Below are the code and all the weights of a small trained network. Each question names an input and a target symbol and asks about switching units off, where a switched-off unit gives its printed mean instead of its output.

import numpy as np


def w(rows, s, z=0):
    codes = np.array(rows[::2]) - 128.0
    scale = np.full(codes.shape[1], s)
    scale[-1] = z or s
    return codes * scale


def f(y):
    return y / 2 * (1 + np.tanh(0.7978845608 * (y + 0.044715 * y**3)))


def softmax(a):
    e = np.exp(a - a.max(-1, keepdims=True))
    return e / e.sum(-1, keepdims=True)


def log_softmax(a):
    a = a - a.max(-1, keepdims=True)
    return a - np.log(np.exp(a).sum(-1, keepdims=True))


def net(x, mask):
    ids = ['ΘΛΞΠΣαβδεζημτψω'.index(c) for c in x.split()]
    T = len(ids)
    res = E[ids] + P[:T]
    u = 0
    for l in range(2):
        r = res
        for j in range(2):
            rows = slice(2 * j, 2 * j + 2)
            q, k, v = (r @ M[l][rows].T for M in (Q, K, V))
            z = softmax(np.where(np.tri(T) > 0, q @ k.T / 2**0.5, -1e9)) @ v
            o = O[l][rows]
            res = res + np.where(mask[u + j], z, o[:, -1]) @ o[:, :-1]
        u += 2
        y = f(res @ A[l][:, :-1].T + A[l][:, -1])
        res = res + np.where(mask[u : u + 16], y, B[l][:, -1]) @ B[l][:, :-1]
        u += 16
    return log_softmax(res[-1] @ U[:, :-1].T + U[:, -1])


Q, K, V, O, A, B = {}, {}, {}, {}, {}, {}
E = w([
[168,59,108,26,96],'Θ',
[217,97,180,101,192],'Λ',
[199,89,155,106,163],'Ξ',
[145,210,97,120,139],'Π',
[70,125,174,171,138],'Σ',
[113,142,175,114,153],'α',
[152,135,91,156,30],'β',
[1,228,172,153,134],'δ',
[111,172,164,143,192],'ε',
[158,109,105,179,123],'ζ',
[173,185,193,166,57],'η',
[175,121,117,197,154],'μ',
[31,153,216,50,158],'τ',
[124,194,92,175,137],'ψ',
[111,157,202,144,175],'ω',
],0.019)
P = w([
[204,45,174,253,237],'0',
[163,116,114,225,166],'1',
[134,131,116,198,117],'2',
[119,141,130,171,90],'3',
[104,136,146,155,76],'4',
[94,132,159,142,68],'5',
[89,137,172,123,68],'6',
[83,134,183,112,61],'7',
[81,138,194,103,61],'8',
[80,147,203,90,55],'9',
[81,145,216,78,64],'10',
],0.0049)
Q[0] = w([
[42,156,98,137,158],'0.h0',
[12,78,125,88,138],'0.h0',
[44,182,89,187,147],'0.h1',
[2,173,189,171,157],'0.h1',
],0.0076)
K[0] = w([
[73,158,165,137,133],'0.h0',
[62,101,120,80,163],'0.h0',
[11,147,94,149,143],'0.h1',
[40,193,233,175,143],'0.h1',
],0.011)
V[0] = w([
[63,138,254,153,121],'0.h0',
[159,192,74,171,151],'0.h0',
[110,159,149,154,54],'0.h1',
[198,106,175,165,60],'0.h1',
],0.0082)
O[0] = w([
[90,48,6,96,70,254],'0.h0',
[113,53,1,199,101,178],'0.h0',
[130,212,157,67,65,223],'0.h1',
[73,60,194,119,133,222],'0.h1',
],0.006,0.005)
A[0] = w([
[228,158,178,199,83,161],'0.n0',
[116,144,181,54,60,111],'0.n1',
[13,197,96,133,178,2],'0.n2',
[125,111,66,202,165,101],'0.n3',
[126,104,122,176,218,149],'0.n4',
[21,146,181,64,98,148],'0.n5',
[27,100,87,14,102,133],'0.n6',
[208,94,147,56,87,150],'0.n7',
[254,152,178,203,140,101],'0.n8',
[111,90,182,106,24,124],'0.n9',
[172,48,45,85,97,101],'0.n10',
[20,177,102,128,135,255],'0.n11',
[184,225,186,142,133,111],'0.n12',
[63,90,165,185,100,112],'0.n13',
[103,201,44,145,139,111],'0.n14',
[197,110,201,148,83,158],'0.n15',
],0.009,0.0048)
B[0] = w([
[107,79,61,118,61,235],'0.n0',
[81,105,84,86,163,222],'0.n1',
[169,48,150,37,154,151],'0.n2',
[103,118,141,43,90,142],'0.n3',
[37,176,137,101,111,136],'0.n4',
[100,194,199,36,101,207],'0.n5',
[228,116,163,89,142,180],'0.n6',
[116,62,128,98,214,186],'0.n7',
[213,73,101,215,84,164],'0.n8',
[95,101,120,145,175,254],'0.n9',
[232,43,81,223,119,139],'0.n10',
[142,202,186,96,139,220],'0.n11',
[140,142,102,141,67,168],'0.n12',
[100,118,193,183,73,163],'0.n13',
[138,128,254,114,75,179],'0.n14',
[104,56,67,101,145,222],'0.n15',
],0.0072,0.0081)
Q[1] = w([
[197,254,197,96,158],'1.h0',
[90,112,61,129,110],'1.h0',
[126,48,160,143,162],'1.h1',
[148,39,156,131,141],'1.h1',
],0.0097)
K[1] = w([
[254,88,145,48,251],'1.h0',
[59,76,121,158,53],'1.h0',
[78,38,126,112,108],'1.h1',
[111,75,51,221,132],'1.h1',
],0.0091)
V[1] = w([
[121,144,76,28,85],'1.h0',
[42,202,108,179,85],'1.h0',
[146,170,50,135,133],'1.h1',
[130,158,3,111,240],'1.h1',
],0.0065)
O[1] = w([
[150,72,88,135,159,187],'1.h0',
[108,123,105,6,170,96],'1.h0',
[125,187,107,156,159,84],'1.h1',
[161,122,118,124,204,7],'1.h1',
],0.011)
A[1] = w([
[191,102,101,151,106,255],'1.n0',
[52,206,116,98,122,204],'1.n1',
[61,170,141,143,115,178],'1.n2',
[202,192,188,91,140,158],'1.n3',
[199,134,63,105,138,155],'1.n4',
[163,141,112,51,123,165],'1.n5',
[53,219,133,116,245,108],'1.n6',
[74,186,136,139,68,190],'1.n7',
[175,151,145,205,88,252],'1.n8',
[169,125,40,125,134,138],'1.n9',
[130,116,66,189,97,169],'1.n10',
[105,61,79,125,134,131],'1.n11',
[38,132,125,63,138,158],'1.n12',
[207,199,59,94,139,69],'1.n13',
[194,169,96,103,142,83],'1.n14',
[137,121,49,168,89,237],'1.n15',
],0.012,0.0038)
B[1] = w([
[90,127,168,109,97,185],'1.n0',
[175,103,63,151,118,177],'1.n1',
[174,141,116,152,127,182],'1.n2',
[88,83,115,150,138,171],'1.n3',
[108,158,134,152,81,140],'1.n4',
[103,107,117,150,94,178],'1.n5',
[122,89,225,210,169,133],'1.n6',
[173,136,134,142,137,253],'1.n7',
[89,139,87,143,142,221],'1.n8',
[108,112,196,146,92,147],'1.n9',
[135,120,156,80,156,204],'1.n10',
[114,149,145,114,159,228],'1.n11',
[150,201,116,131,179,220],'1.n12',
[76,253,109,68,97,129],'1.n13',
[93,196,139,127,74,127],'1.n14',
[128,105,137,102,157,218],'1.n15',
],0.013,0.016)
U = w([
[25,46,195,129,92,144],'Θ',
[162,145,211,50,199,255],'Λ',
[80,128,8,80,254,144],'Ξ',
[163,173,219,109,172,67],'Π',
[155,125,195,134,206,61],'Σ',
[205,10,23,103,125,138],'α',
[120,79,91,151,116,176],'β',
[108,145,157,106,127,54],'δ',
[107,136,139,108,130,56],'ε',
[198,224,226,66,141,31],'ζ',
[123,91,100,152,118,169],'η',
[29,182,190,171,129,130],'μ',
[101,114,103,114,128,68],'τ',
[191,116,179,73,20,68],'ψ',
[31,195,82,79,71,87],'ω',
],0.0091,0.0065)

Each question gives the input, a string of symbols that net reads in full, and the target symbol t.
The units are the heads (2 rows each of Q, K, V and O) and the neurons (one row each of A and B). Each row of codes is followed by its name. A weight is (code - 128) times the scale printed after its matrix; where a second scale follows, it is the last column's (O, A, B and U).
mask holds one flag per unit, layer by layer, with each layer's heads first. A switched-off unit (its flag False) gives its mean, the last column of its rows in O or B, instead of its output. The means were averaged over made-up inputs and are rounded, as every weight is.
A unit's drop is (log p(t) with every unit on - log p(t) with that unit switched off) / (log p(t) with every unit on - log p(t) with every unit switched off).
The circuit of an input: a set's keep is (log p(t) with only the set's units on - log p(t) with every unit switched off) / (log p(t) with every unit on - log p(t) with every unit switched off). Starting from the 12 units with the biggest drops (on a tie, the unit counted first), units are removed one at a time, each time the one whose removal leaves the highest keep (on an exact tie, the one counted first), for as long as the keep stays at least 0.8.
units of the circuit, in order: the units of the circuit, biggest drop first
unit that matters most: the unit with the biggest drop
k most important neurons: the k neurons with the biggest drops, biggest first
drop of u: that unit's drop, to one decimal
input ζ Λ Ξ Ξ Π ψ η ψ, target β: unit that matters most -> 1.n8
input Π η ε Π ψ Π ζ η β ε, target Σ: 3 most important neurons -> (1.n6, 0.n0, 1.n1)
input Σ η μ η ψ Λ, target Θ: units of the circuit, in order -> (1.n12, 1.n7)
input Θ η ψ η ζ Θ Θ, target Ξ: units of the circuit, in order -> (0.n7, 1.n12)
input α Σ η Θ η Σ ζ Θ β μ, target Θ: units of the circuit, in order -> (1.n12, 1.n7)
input ω Θ η Θ τ ψ Θ β ε η ω, target μ: units of the circuit, in order -> (1.h0, 0.n10, 0.n0)
input ψ ψ Σ η η η η Π, target ω: 3 most important neurons -> (1.n13, 0.n13, 0.n9)
input η Θ ψ δ, target ψ: 4 most important neurons -> (0.n14, 0.n2, 1.n7, 0.n5)
input η Π η η Θ Π α, target μ: 2 most important neurons -> (1.n8, 0.n6)
input β τ ε Ξ δ Θ η ζ ε Θ α, target μ: 4 most important neurons -> (1.n8, 0.n7, 0.n6, 0.n0)
input η η η Π η Λ η τ ε, target Θ: 2 most important neurons -> (0.n6, 1.n12)
input Θ η ψ, target μ: 2 most important neurons -> (1.n8, 0.n14)
input Θ β η, target Θ: 3 most important neurons -> (0.n8, 1.n12, 0.n15)
input Π Λ Π η Π Π β Π, target η: 3 most important neurons -> (0.n14, 1.n8, 1.n1)
input η Λ β Π ω β η, target Λ: 2 most important neurons -> (1.n8, 0.n8)
input η η η ψ δ η η η η ε Ξ, target Θ: unit that matters most -> 0.n10
input τ τ η η Θ η δ η Θ Θ Θ, target Ξ: 2 most important neurons -> (0.n7, 0.n1)
input Π ψ η ζ η Θ Π ω Θ, target Λ: 4 most important neurons -> (1.n8, 0.n7, 0.n10, 0.n6)
input ω τ Π Π Π μ, target Θ: 2 most important neurons -> (1.n12, 0.n8)
input Θ ω Λ, target Θ: unit that matters most -> 0.n8
input η η ψ ε η η δ β, target Θ: drop of 0.n6 -> 0.3
input η Π β ψ η ψ ε η ω ψ, target α: drop of 1.n4 -> 0.0
input Π δ ε Π η ψ, target ψ: drop of 0.n2 -> 0.2
